(57) [-35   2  22  -9   5  16 -22 -39 -16 -22  16   6   5   6 -20  14  29  10
  -2  18  12   5   9  38 -18   3   5  12  -9]
(55) [ 20 -37  -2 -10 -11  -5  -4  -1  -8   6 -11 -33 -14 -33  -4 -10  20  10
  37  43 -58  -7 -19  14  26 -43  22  56  19]
(57) [ -4  10  12   0 -14   3  -2 -21  21  -6  29  11  37  24   3  12   4  -1
   1 -22  15 -12  -6   8 -11   0  -1  -9 -20]
(55) [ -9  15 -20  14 -24  14  11  11  18  30 -24 -22  -9 -23  -3 -14 -30  21
 -13  22 -31   3   9 -36  39 -18 -16  23 -10]
(55) [ 18  -4  11  -5  27   7  -1  10 -22  25 -30 -11 -37 -33  -5 -35 -14  -7
   2 -35   0  11   7 -30  -8 -10  13 -33  21]
(57) [  9  27   3   5   2   4   9   2   5  14   3  15   5   5  13 -12 -21 -17
 -15 -59  26  -1   4 -29 -12   4  -3 -52  -8]
(56) [ 33   2 -20   8 -47  22  -6   3  17 -15 -11  25  -4 -23  40  -7  -8 -22
 -29   0 -25  -3 -10 -41  14 -39  -6 -26 -32]
(57) [  7   5   1   5  -6  -7   4   2   8   1  14   4  19  16   5   8   1  -5
   0 -23  16  -9  -5   3  -6   4  -2 -11  -2]
(55) [-43  15  -9   2  10  15   7   2  26  15 -23 -13 -11  -9 -19 -12 -38  36
  -9  57 -29  18  22 -25  28  18 -21  39 -18]
(54) [ -7  26 -44  17 -33 -15  22  22 -11   0   1   4  -5   4  20  20   0 -11
 -13  17  -7  -4  -2   7  31  -3 -16  16   4]
(57) [-20 -16  25  -6   1   0 -19 -31   0 -19  31  -6  31  26 -24  26  36  17
  14  16  15  -9  -4  51 -18   6   6  28  -3]
(56) [-36  30  13 -14  20  15  10 -25  16  20  -1  -2  -4 -12 -10 -26 -31  13
  14   2 -25  12  12 -19  10   2   4  11 -16]
(55) [-18  -7 -13  -5  -1 -16   3   2  14 -32  17  13  16  26   4  27  11   4
   8  55 -11  -1  -5  31   6  25  -8  40  -8]
(56) [  3  -5   1  -4  16 -30   9   6 -46   8  12 -19 -10   5 -11  10  33 -10
  30 -20  15  -8 -10  48  -6   1  19  12  47]
(56) [-14 -23  35   5 -16  30 -28 -33  41   9  11 -27  42   8 -36   5   4  47
  -1  17   0 -10   4   1  -4 -13  -6  29 -28]
(57) [ 25   9 -60  16 -21 -25  29  57 -20   1 -29   6 -39 -17  36   2 -12 -26
 -15  23 -21   4  -5 -19  36  -2 -14   2  22]
(54) [-19  19  -6  -4 -23  31  -1 -22  29   5 -10   4  -2 -26   9 -18 -26  11
  -9  32 -48   8   6 -34  28 -27  -6  18 -37]
(54) [ -8 -18  28 -15  41   9 -19 -10  14 -26   0  23   2  16 -10  -3  -5   4
  -6   8  22  14  11  -1 -37  38   0 -22 -14]
(53) [ 26  -3   5  -4 -11  15  -6  -4  27 -10  -2  23   8  -7  24 -14 -16 -14
 -10 -17 -10  -1  -7 -37  -7 -14   1 -32 -28]
(53) [  4  20  -7   8 -31 -20  19  -7   9  12  39  -7  42  26  10  21  12  -7
  20 -34   6 -26 -20  24  11 -14   3  12   2]
(55) [-15  15  -1  -4  44  -1   8  18  -6   2 -23  17 -29   0  -2 -17 -31  -5
 -16  -7  20  23  22 -25 -14  43  -9 -32   4]
(56) [-24  15  15   1  10  28  -8 -14  32   5  -9  10   8   3 -11 -14 -33  19
 -24   0   8  12  21 -35  -7  17 -16 -18 -34]
(54) [ 16 -31  11  -9  20 -13  -8   7  -3 -16   3   0   2  10  -5   6  16  -1
  15   9   6  -2  -8  18 -17  13   9   5  13]
(56) [ 10 -23 -10  11 -11   6 -10  21  39 -24  -9  15  15  18   7  15 -13  12
 -27  40   4   2   3 -20  -1  23 -25   2 -26]
(54) [ 17 -32  13  -3  35   1 -12  19 -21  10 -33 -18 -34 -20 -20 -19  -1   8
   0   0   8  12   9 -11 -15   8   7 -11  27]
(54) [-23 -23  19 -31  26  12 -22 -28  60 -77  22  60  29  34  15  16  -6   3
   1  81 -22  15  -1   8 -26  46  -5  18 -59]
(55) [-14   8 -14   1  13  -2  10  16   7   2 -17   3 -16  -3   0  -6 -23   6
  -7  27 -10  13  11 -16  11  21 -12   9  -2]
(54) [  0  10  -7   5 -17   3   6  -2  -1  13  -1  -9   0 -10   3  -4  -2   1
   2  -4 -12  -4  -3  -5  15 -19   0   7   0]
(53) [ 16   7  11  -2 -28  23 -15 -29 -11  -7  10  14   2 -19  16  -6  18 -20
  -9 -35  -1  -6  -8  -5  -9 -43  13 -31 -16]
(57) [-22  50 -36   7 -36  11   9  -9 -15 -26   7  44 -13  -3  37  14   0 -32
 -37   6  -1   8   6  -4  13  -7 -15 -23 -26]
(56) [-40  44  29  -9  31  24   2 -34 -10  32  -2  -3 -11 -12 -22 -30 -24   7
  -2 -49  18  14  24 -18 -14   5   6 -31  -6]
(56) [-14  -7  17  -3  16  -7  -3  -9  -8  10  10 -21  10  11 -26   6  12  17
  18  -2  12  -4   2  27  -7   9   6  20  16]
(53) [  0   4  -7  14 -34  -9   6  -3  11   8  24 -15  35  20  -3  24  13  10
   5  -5   6 -21 -11  21  13 -12  -6  23  -1]
(53) [-11  21 -12   2   3 -24  21   6 -11   6  18  -1   8  19   4  13   4  -9
  15 -13  10  -7  -5  23   6  14   0   9  16]
(53) [-18 -40  36   1 -10  51 -57 -43 -53   4 -30 -44 -37 -54 -55  -8  52  38
 -17  35  -4  11  18  27  -9 -52  14  26  13]
(53) [-34   3   4   5  -8  19 -26 -26 -76  -6 -11 -17 -40 -27 -31  12  52   6
 -19  17  19  11  18  49  -5 -23   7  11  26]
(54) [-13  20 -16   9   8 -33  12  16 -13 -32  34  35  23  59  12  44  17 -23
 -16 -19  64  -5   1  41 -26  56 -17 -26   7]
(53) [-10 -18 -10  24 -35  -1  -7  10  20   7   5 -33  32  21 -25  32  12  39
 -11  41   6 -15   0  20  20   1 -23  50  -3]
(57) [-11  -5 -32   7   1 -18   2  24 -56 -19 -16  -1 -42  -8  -1  21  31 -11
 -11  43   5  10   6  38   9  10  -5  20  35]
(55) [ 10   8 -16  10 -17  -6   8  14   2   0   1   6   3   5  14   7  -3 -10
 -10  -9   5  -5  -3  -7   7  -2  -8 -10  -1]
[-19  22  -3 -10  28 -10  17   2 -12   9  -3   4 -17  -2   0 -12 -14  -7
  12  -6  -3  10   7   0   2  17   5  -2  11] : (56)
[  6 -39  22  14 -13   9 -28  -4  19  -6   9 -20  36  24 -29  24  22  33
 -11  12  29 -13   0  19 -16   5 -11  15  -6] : (56)
[ -4  34  -4 -15  13  11  -2 -18 -57 -24  -6  46 -49 -27  29 -15  13 -53
 -19 -38  13  19   8  -1 -22  -9  16 -64   4] : (53)
[ 26 -17  19  -5  -7   5 -12 -15 -17  11   3 -16   0 -19  -4 -11  22  -5
  17 -32  -4 -11 -13   7  -8 -37  23  -8  14] : (55)
[ 15   3   9   8 -28  12  -7 -14  -1  16   9 -13  15  -8  -1  -2  10   0
  -2 -37   5 -14  -7  -4   1 -35   6 -12  -4] : (55)
[-47  59  -1 -22  42   9  29 -16   7  22 -12  17 -29 -19   6 -41 -55  -6
  11  -5 -31  26  21 -37  14  19   3  -8 -14] : (56)
[ -1  -7 -12 -11  38 -24   9  24 -11 -28  -6  26 -21  15  12   6  -2 -18
   4  23   8  14   3  11 -14  44  -1  -6  14] : (55)
[-13   8  13  -9   6 -11  -2 -21  22 -37  46  36  45  50  10  30  13 -12
   5  -9  30  -9  -8  32 -29  33  -2 -11 -22] : (54)
[  3   7  -4  -1  26  -5   7  18 -11   3 -17  11 -23  -3   5 -13 -17 -12
 -10 -15  14  12  10 -18 -10  21  -3 -30   9] : (55)
[  4   5   5   2  -9   2   2  -7  -3  16   5 -12   6  -5  -3  -4   2   1
   7 -22   0  -7  -4   0   3 -17   6  -1   4] : (54)
[-27  22  24 -14   7  14   3 -40  -2  29   9 -21   3 -19 -19 -22  -5  14
  28 -15 -25   0   2   3  10 -26  18  20  -2] : (56)
[-15  31 -40  23 -37  -9   9  14 -17 -23  13  26   4  24  21  38  14 -19
 -38   8  30  -3   4  19   9  14 -26 -10  -6] : (53)
[-15  -4  17 -14  24  32 -30 -25 -64 -14 -32   9 -65 -49 -13 -23  25 -12
 -20   6   3  28  21   5 -22 -18  17 -28  13] : (53)
[-13  47 -49  34 -27   5  25  38 -42  48 -44 -24 -52 -36   1 -13 -25  -2
 -42 -16   6  11  24 -36  42 -15 -25 -15  23] : (54)
[-19  -4  30 -12  28  20 -13 -24  -1  15 -11 -16 -10 -17 -28 -23  -7  21
   9  -1  -5  11  13  -6 -10  -2  10   4  -1] : (55)
[ 24  25 -61  38 -80  -3  27  39  22  27 -12 -14   9 -12  33  10 -23  -2
 -28   7 -28 -18 -10 -40  61 -39 -30  15 -13] : (55)
[  0  38 -25   9 -23   2  14   6  -2  -5   3  29  -4   1  31   2 -13 -27
 -26 -23   8   1   2 -20   8  -3 -12 -34 -16] : (57)
[  1 -17  39 -18  24   5 -17 -28  21 -18  23  14  28  20  -9   0   7   3
  16 -14  14  -3  -5  12 -34  14  13 -12 -15] : (54)
[ 29  -7 -11   6 -18 -14  15  20  36  11   6  -5  25  10  17   0 -19  -1
  11  -9 -15 -15 -17 -21  16  -6  -4   6  -7] : (57)
[-36  22  33 -10   0  38  -9 -50  32  27   4 -16  17 -17 -24 -27 -24  31
   8  -5 -25   4  12 -23   8 -22   5  14 -34] : (56)
[ 14 -15  -4   2   8  -4   6  23  46   0  -9   4  15  12   6  -5 -32  11
  -1  18 -11   1  -1 -32   5  21 -13   4 -16] : (53)
[ 16 -15  20 -12  24   0  -8  -5 -22   3  -7  -4 -17 -15  -6 -16  10  -9
  14 -25   5   3  -3   3 -19  -7  20 -19  18] : (55)
[  6  -1 -18   3   6  -5   7  22 -20   5 -24  -4 -32 -18   5  -9  -6  -7
  -6  11  -8   9   5 -10  10   1  -2  -1  17] : (57)
[-30  60   5   7 -32  18  11 -38  19  16  34  13  37  15   7   4 -14  -4
 -12 -51  15 -10   4  -9   5 -14  -8 -22 -35] : (54)

<35> [-33  22  -6 -15 -49 -11   4 -16  16  -2  -8 -27  22 -15  14  -7  -6  -4
  17  10 -15 -22 -12  13   3 -27   5 -18  23]
<38> [ 45   0   9   4   1   7  21   9  -1   0   2  15  -1  20 -11  -8  10  12
   5  -2  -4   8 -12   0   1   3 -11   0  -7]
<52> [ 14 -32 -41   3  14  44 -48   5 -35 -38  33  13 -10  32  -4   5  61  -6
  20   0  33  46  24 -21  31  38   1 -12 -17]
<38> [  0   0 -30  54  -1   3  -9  41   7   8   6  21 -30   7   0   8   1 -28
   9   7   6   9   1 -25  -4 -12 -15  20   5]
<50> [ 26 -19  -7 -14  19   4  18  12 -11   8  -6  14  -3  -2   7  -4 -22   7
  -7  17  14  14   1  -2  -3  -6 -15  -3 -29]
<35> [ 20 -18 -34 -16  37  23   8  20 -21  32  18 -20  12 -15  22  -2 -41  26
 -19  31  32  19  32  23 -20  -9 -23  -8 -68]
<35> [  2 -10   0  12   2 -16  11  26 -23 -14  -5  21  -7  -4   8  19   7  -8
  -2 -32   2 -20   6 -20  20   9   0   4   3]
<36> [  0  22   2  -2  -8 -23  58  31  22  30 -40  14  -3 -30  21 -27 -74  15
  -6  14 -18 -14 -46 -11 -23 -55 -14  -6 -16]
<37> [-33 -18 -23 -25  -6   9 -24 -16 -11 -22  -1 -12   4 -10  21  -4   7 -19
   8  14  15  15   9  -8  13  -1   7 -23  -2]
<52> [ -2   5 -23   9 -17   6  -8   3  22  17   7  -5  -3 -33  -9  25 -24   2
  65 -32 -17 -23 -29 -20  60  28  15 -15   1]
<36> [ 11  -8  -7 -10  10  42 -28 -20 -16 -44  19 -13  -1  30   6 -26  64 -10
  10 -10   8  45   2  -9   4  28   9 -32  -3]
<38> [-25  17  34  27 -23 -24 -22 -22  12 -13   2   0  -4  30 -25  13  48 -28
 -25   3 -12 -17  21  17 -25  -3   7  38  62]
<35> [ 28  -2  57 -52  40  -5  17 -27 -30 -19 -15  30  18  22 -30  -2  14  57
 -46 -16   3   3   3  18  -7  28  16  18 -13]
<37> [ -7  24 -13  22 -18  13 -23  -6  34  28  23 -24   5  -1 -20  -9  -7  28
  27   3 -11   0 -13   8   1   2   6   2   2]
<50> [ 14 -42   6  -4  10 -22 -11  -7 -11  18  14   7   0  -3 -15  40  -9  -7
  -4   6  19 -18  37  10  21  22  -8  22  -3]
<50> [ 44 -29  26 -36  54  17   4 -20 -43 -16  18  -8  15   4  -2  22  25  16
 -14 -42  13   2  32  18  22  63  10 -14 -34]
<52> [  5  15  -3  -2  14  16  -3  -7  13  15   1  -5   0  -8 -10   3 -15   8
   8   4  -6   6  -9   9  -2   9   5   4  -9]
<35> [  9  16 -13 -18  15  23  -1  -3   6  29  13 -17  18  -9  -7 -12 -31  55
   0  16   5  11  -4  22 -10  -1   0  -4 -40]
<50> [ 17  -7  12  49  -4  -9 -13  14  21  25  34 -18 -10  21 -14 -29  10  29
  -5 -16  -2   5   3  -7 -21   1  -8   6  -4]
<36> [-17  31  -3  -6  23  41 -10 -12  -1 -32 -11  -9  -7  19  16 -40  31 -18
 -22  17  -3  51 -12   2 -46 -12   7 -14   0]
<36> [ 16  10   0 -13  33  49 -23 -16  -9 -40  -2  24 -14  20 -20 -10  44   6
  22 -25  -5  45 -29 -24  24  47  26 -13  -4]
<37> [-45  31 -25  14 -34  -2  -4  11 -16 -13   7 -35  20  -9  32  20  21 -32
  -8   1  -1 -31  34  25 -14 -25  -3  -2  22]
<36> [ 56  -6 -30 -16 -24  16  28  15 -13 -11 -17  49  -1  11 -14  45   7 -36
  48  33   3  -1 -13   1  48   0 -22   8   9]
<38> [-45 -32  12  -3  -3 -34 -20  -5   7   1   0  -6  -8 -16  11 -32 -22  27
 -14 -17   8  -2  -7 -34   1  -7  14 -14  -5]
<36> [-12   9   6 -25  12  20 -18 -23 -13 -30  -5   7   5  13  -8  -4  29   6
  -8   0   2  20  -1   3   1  16  17  -2   6]
<37> [-30  -1  31 -13  19 -21  21  -9 -11 -28 -37   3 -11 -17  32  -2  -1 -51
 -34 -18 -10  -9  -1  -9 -19  -9  10  -8  20]
<52> [-27  -4   7 -13 -39 -32  -7 -10   5  10   5  -8  22  -3  -9  -6 -12  42
  -4   6   1 -27   3   7   6 -18   4   5  10]
<38> [ -1   0  -8  -7  -3  -1  15   3  -3   6  -1 -21   9 -19  24   4 -15 -15
   5  -2  -1 -12   6   9   1  -7  -6 -18 -10]
<35> [ -3 -27  12  33 -11 -38   9  21  -6  -7  -4  11 -20   2  14  13  10 -47
 -11 -16   2 -22  16 -20   0  -9 -12   9  25]
<37> [-38  26  -2  -8 -18  -2  -5 -10  -2 -11  -5 -19  16  -9  11   2   7  -2
  -6  -4  -8 -16   4  13  -6 -10  12  -4  16]
<37> [ 30 -36  16 -12   9 -12   7  -5  -6   2   2  15  -4  13  -8  -8  -1   9
  -8   7  12  10   4  -6   4   6 -10   0 -11]
<37> [-55  -6   5   4  45 -10 -35  -3  -3   9  -6   9 -17 -20  -5  12 -25   7
 -37  -6  13   4  18 -12 -15  13  21  29  -7]
<52> [-26  -3   2  16  -6 -28   1  18  -7  -1  -8  14  -7 -11   4  17  -9  -6
 -11 -16   1 -26   8 -14   6  -6   3  16  13]
<37> [  7  40   9  24 -16  -7  20  18   2  12   4  -5  13   7  -9  13   6  14
 -10 -13 -16 -31   5  24 -16 -11  -5  22  13]
<52> [ -5   5   6  -3   9  -8  20   4   5  19  -4 -23   7 -16  21 -16 -30   5
 -21   5  -2  -6   4  14 -29 -22  -8  -9 -17]
<52> [ 18  27  16  22  16  12   5   5   3 -14 -17  37 -21  26 -26  16  28 -28
 -10   3 -13  12  -9   0 -15   8   1  35  28]
<35> [ -6 -12   6 -23 -20 -21  14 -19  13  10 -22   3   4   1   5   0 -21 -31
 -16  63   6   2   7  22 -25 -42 -19  11  18]
<36> [ 42 -40  -7  36 -46 -15 -18  -7   5  23  62 -47  14  17  -9  32  40 -24
  39  -9   8 -33  50  26  32  25 -23  -7  17]
<52> [ 15  44   4  27  -5  11  20  15  11  13   1  -9   5  25  -3 -15  10   0
 -28  28 -10   6   5  33 -57 -35 -19  21   7]
<50> [  2 -27 -25 -17 -40 -13  16  12  12   7  -6   0   4 -11  22 -40 -34  18
  28  26   7  10 -31 -26  14 -40 -17 -37 -18]
<38> [ 34  47   2 -15  28  46  23 -12 -18 -13  -5 -14  16   1   2  39  27 -35
   4 -10 -16  -3  12  47  -3  28   3   1   1]
<50> [-12 -21   1 -10 -27 -24  -3 -25  32  39  13 -48  14 -32  11  -5 -42   0
  23  11  -4 -23   2  14   9 -10  -3 -23  -3]
<36> [ -6  23   0  -8 -10  -1  15  12 -12   5   8 -20  26  -6  10 -13  -7  49
 -10 -19  -4 -19   1  14  -7 -10   3 -11 -19]
<50> [  4   7 -12   3 -27   7  10  12  13  -1   4 -11   5  16  14 -61  -2  33
   1  20  -1  26 -28 -11 -26 -40 -13 -27 -15]
<36> [  6  -9  -3   7   6  -2  -1   5   5   4  -5  15 -12  -3  -6  12  -7 -15
   8   3   1   1  -3  -9   9   5  -3   8   3]
<52> [ 35  14  42  10 -11 -16  53   9   9 -18 -26   9  -8  16  13 -36  14 -16
  -9 -25 -29  -3 -38 -12 -21 -20  -8 -18  19]
<38> [-21 -25  35 -44  17  -8 -21 -60   7  -1   2 -36  13  -6   3 -16  -1  -1
 -25  14   6  11  18  23 -19  11  14 -14   1]
<38> [  1 -11  16  23   6  -7 -15  -5  11  -4   4   6 -19  16 -11  -7  19 -18
  -6  -6  -2  10   0 -13  -9   9   2  10  18]
<38> [-51 -25 -11 -19  30   7 -57 -19   5  -7  -1  19 -18 -15 -16 -14 -18  35
   4  -5  16  32 -15 -42  23  27  33   0 -16]
<52> [ 31  35  19  17  11  26  13  16   4  -7  11   0   2  39 -11 -67  26  69
 -22 -19 -12  34 -32  -5 -42  -8   1  -9 -22]
<50> [ -5 -39  11 -16  -9 -38   6   8 -33 -21  -9  29   2  -3   3  25   6   0
  -8 -22  14 -28  17 -20  35  10   2   5   8]
<35> [ 40 -31  -8 -11  42  25   6   3 -10   2   2   8 -15  15  10 -21  -5 -14
 -17  36  23  51   8  -1 -25  -3 -22  -9 -38]
<36> [  6  15  12 -21 -20  -9  10 -13  -2   6   0   1  25  -3 -19  18  -3  33
   8  -7  -9 -29  -2  21  19   7   8   8   7]
<35> [-11  -8   8  21 -13 -33  10  26 -21 -21 -13  32 -11  -4   2  34  14 -23
   0 -40  -5 -38   6 -25  29   8   4  16  28]
<37> [ 25 -15 -25  55  35  20  -7  22  38  42  14 -11 -44 -22   6   4 -35 -49
  33  -3  -4  22 -12 -24   0  15 -13  -4 -19]
<35> [ -5  -1 -33 -31 -12  19   8  -4  -6  -7 -12  -7  11 -10  25  -4 -14 -22
  11  45  11  17  -1  10  -1 -27 -13 -22 -13]
<52> [-38  24  -4  20  22  -9 -23  11  16  25 -10  30 -16 -34 -34  44 -40  23
  13 -32 -12 -29 -15 -19  31  30  30  42   7]
<38> [ 15 -26 -38  14  14  16  -6  18   8  21   8   1 -20  -9  12  -1 -26 -25
  19  30  17  27   2 -14   2  -7 -20  -8 -27]
<50> [  7 -38 -33 -64 -23  10  -6 -32  -5   2  -2  -8  23 -18   8  15 -23  -8
  39  52  21   9   5  14  42  -3  -9 -29 -17]
<37> [-27  34 -17 -27  29  13  15  17 -42 -13 -24  19  15 -29  12  51 -17   2
 -20 -14   4 -26  18  17  11   9  14  19 -14]
<35> [-11  -9 -18  -2   9  -2  -5   9 -19  10  10 -12   9 -13  13  25 -12  -5
 -12   7  17 -13  35  16  -1   0  -7   7 -15]
<50> [ -4  -3  27   9  14 -23  12  16 -26 -19  -7  19  -4   7   2   6  17   8
 -33 -38   0 -19  11 -11  -5   8   6  13   6]
<38> [ 24  15  17 -35  76  56 -11 -29 -17 -21  -3   7  -3   4 -16   2  19  17
  -7 -26  -3  41 -10   7   4  61  29  -7 -30]
<36> [ 21  34 -11  -9  18  43   4  15 -20 -22   6  13   9   7  -9  -9  20  52
  19 -43 -10  13 -28 -11  24  32  19 -16 -27]
<37> [-32  -5 -27  11  11  14 -22  -4  14   5   3 -26 -15 -29  25   3 -16 -45
  18   3   2  11   2 -11   3   3   5 -19  -3]
<50> [ 11  -4  26  -7  26  -5   8  -2 -23  -7   5  -3   8   9   0   3  15  14
 -35 -20   5  -6  23  14 -16  15   2   7  -9]
[-19  17 -22 -26   3   7  20  15 -20   2  -8 -16  22 -37  31   6 -33  22
   3 -16   0 -19  -2   5  12  -7   6 -23 -32] : <38>
[ 22 -47 -26 -12  -3  -2 -21  -1 -14   7  10  34  -6  10 -24  43  -1 -13
  19  39  31   6  27  -1  38  15 -15  23  -3] : <50>
[  3  29 -18   3 -17  21 -15 -11  22  26  16 -15  15   3 -24  10  -6  22
  21  27  -5   0  -2  29  -1  -2  -1  13   1] : <52>
[  5 -11  -5  27 -36  -1 -15   4  14 -21  12   1 -13  36   0 -40  42 -12
  12  11   0  26 -14 -24  -9 -19 -10 -13  23] : <37>
[-15  16  10  -2  16 -13  29   5  14  24 -24 -11  -3 -35  21   3 -50 -18
 -15   1 -13 -18  -8   9 -22 -20  -1   1  -6] : <50>
[-60  19 -42 -16 -40 -18   2  18 -12  14  -6 -17  30 -35  27  17 -41  18
  -4  27  11 -37  18  17   2 -45  -4   1  -7] : <38>
[ 37 -35 -12  11 -52 -21  14  12  -6  16  41 -42  25   4  18   0  11   8
  29 -11   8 -32  26  13  25  -5 -27 -32  -9] : <36>
[-22  28 -22   2  -4  21 -43  -5  18  30  29  -6  17  -3 -42  -3 -17  91
  19  -2   1   2 -10   6  15  18  22  18 -21] : <52>
[  7 -39 -15 -25  29  19 -11  -7  -8  -7  10 -12  -7 -32  20 -12 -18  10
  39 -42   7  17 -19 -38  51  43  17 -52 -42] : <52>
[ -3  20  25  25  21  24 -39 -37  33   0  17 -21 -16  18 -30  -5  37 -19
   5 -13 -18  22  -4   9 -16  36  21  12  28] : <36>
[-33 -63 -13 -55   8 -11 -44 -39 -17  -7   6   0   7 -29  -2  28 -17   5
  21   3  29  -1  21 -15  60  38  21 -16 -14] : <52>
[-41  60 -59 -14   0  45   3  37 -52 -53 -26  31  12 -12  24  40  23 -17
   8  -9   2  -5   0  -4  23  -4  14   3   0] : <37>
[ 12 -15   4   0  14   1  -1  -6   5  11   2  -1  -7   7  -1  -5  -6 -11
 -15  25  10  16  11   8 -20  -7 -12   7  -7] : <35>
[ 18  22  -6 -41 -16  19  14 -26  -5  -4  -6  -8  30  -5  -8  30   4  -3
  24  18  -8 -14   0  38  23   8   2  -5   6] : <38>
[ 15   2  29 -37   2   1  12 -35  15   5 -13  -3  13  14 -12 -31  -8  22
 -19  37  -3  21 -14  23 -29 -17  -2  -3  -2] : <35>
[-25 -11   0 -47  -4 -10   4 -26 -21  -6  -5 -28  29 -26  24  20 -12  -9
 -10   7   9 -23  28  28  10  -1   5 -17  -6] : <37>
[ -6  25 -15 -14 -29  10 -18 -11   1  -6  -4  31  14  19 -41  28  16  21
  17  33   0  -4  -3  16  20  -1   6  34  24] : <38>
[-12  -9  -4  39  33   5 -22  10  25  17   2   6 -38  -8  -4  -9 -17 -21
   1  -6   0  23 -11 -30 -12   9   4  10  -4] : <37>
[ 53 -13 -34  21  11  25  17  36   3  13   5  22 -21   3   2   1 -14 -12
  35   8   6  24 -19 -22  19   3 -23  -9 -29] : <38>
[ -2 -18 -28  -4 -35  -3 -29  -3  18   7   1  40  -8  12 -38   8  -7  21
  41  39  11  13 -21 -23  40  -4  -1  18  12] : <38>
[  0  39 -15  15 -14  19  15  11  11  -3  -7 -13   1 -11  13   4   2 -25
  25 -11 -22  -8 -20   4   2  -6   1 -12  11] : <37>
[-10 -10   9 -27 -14  -8  -5  -7 -26 -35  -8  23  11  24  -4 -13  30  22
 -19   7  12   8   4  -7   2  -7   4   1   9] : <37>
[ 38  31  27  17 -16 -19  45  22  -9  13   0   6  19  16 -13  18   8  20
 -20 -14 -16 -41  10  33 -17 -12 -16  26  10] : <37>
[  7  10  20  14  -2   0  -9  -5  -1   8  26 -24  15  40 -10 -35  29  38
 -48  20   9  15  28  32 -59 -20 -12  15  -4] : <50>
[ -4 -18  17  -9   0 -23  12   7   3   9   3 -11   5 -20  12 -35 -29  55
   2 -44  -5 -13 -25 -28  14   4  11 -31 -27] : <36>
[ -6  16   4 -31 -37  -8  19 -18  18 -13 -38  27   5   3  -9  -8  -9 -12
  17  38 -15   2 -39  -1   6 -32   0   0  31] : <35>
[ 67 -12  35  27 -13 -14  41   4  11   4   7 -10  -6  28   3 -12  27 -36
   0  -7 -15  -6   0  12 -18  -6 -28  -8  17] : <38>
[ -3 -19  41  -6 -12 -19 -14 -35  32  -6  -4   0 -11  21 -18 -53  11  19
  -4   1 -10  23 -32 -21 -13  -3  11 -12  20] : <37>
[-17   7  30 -30 -33 -20  10 -32   0 -36 -28   8  11  10   0  -5  27 -22
  -3   3 -15 -12 -14   3   4 -12  11  -7  45] : <35>
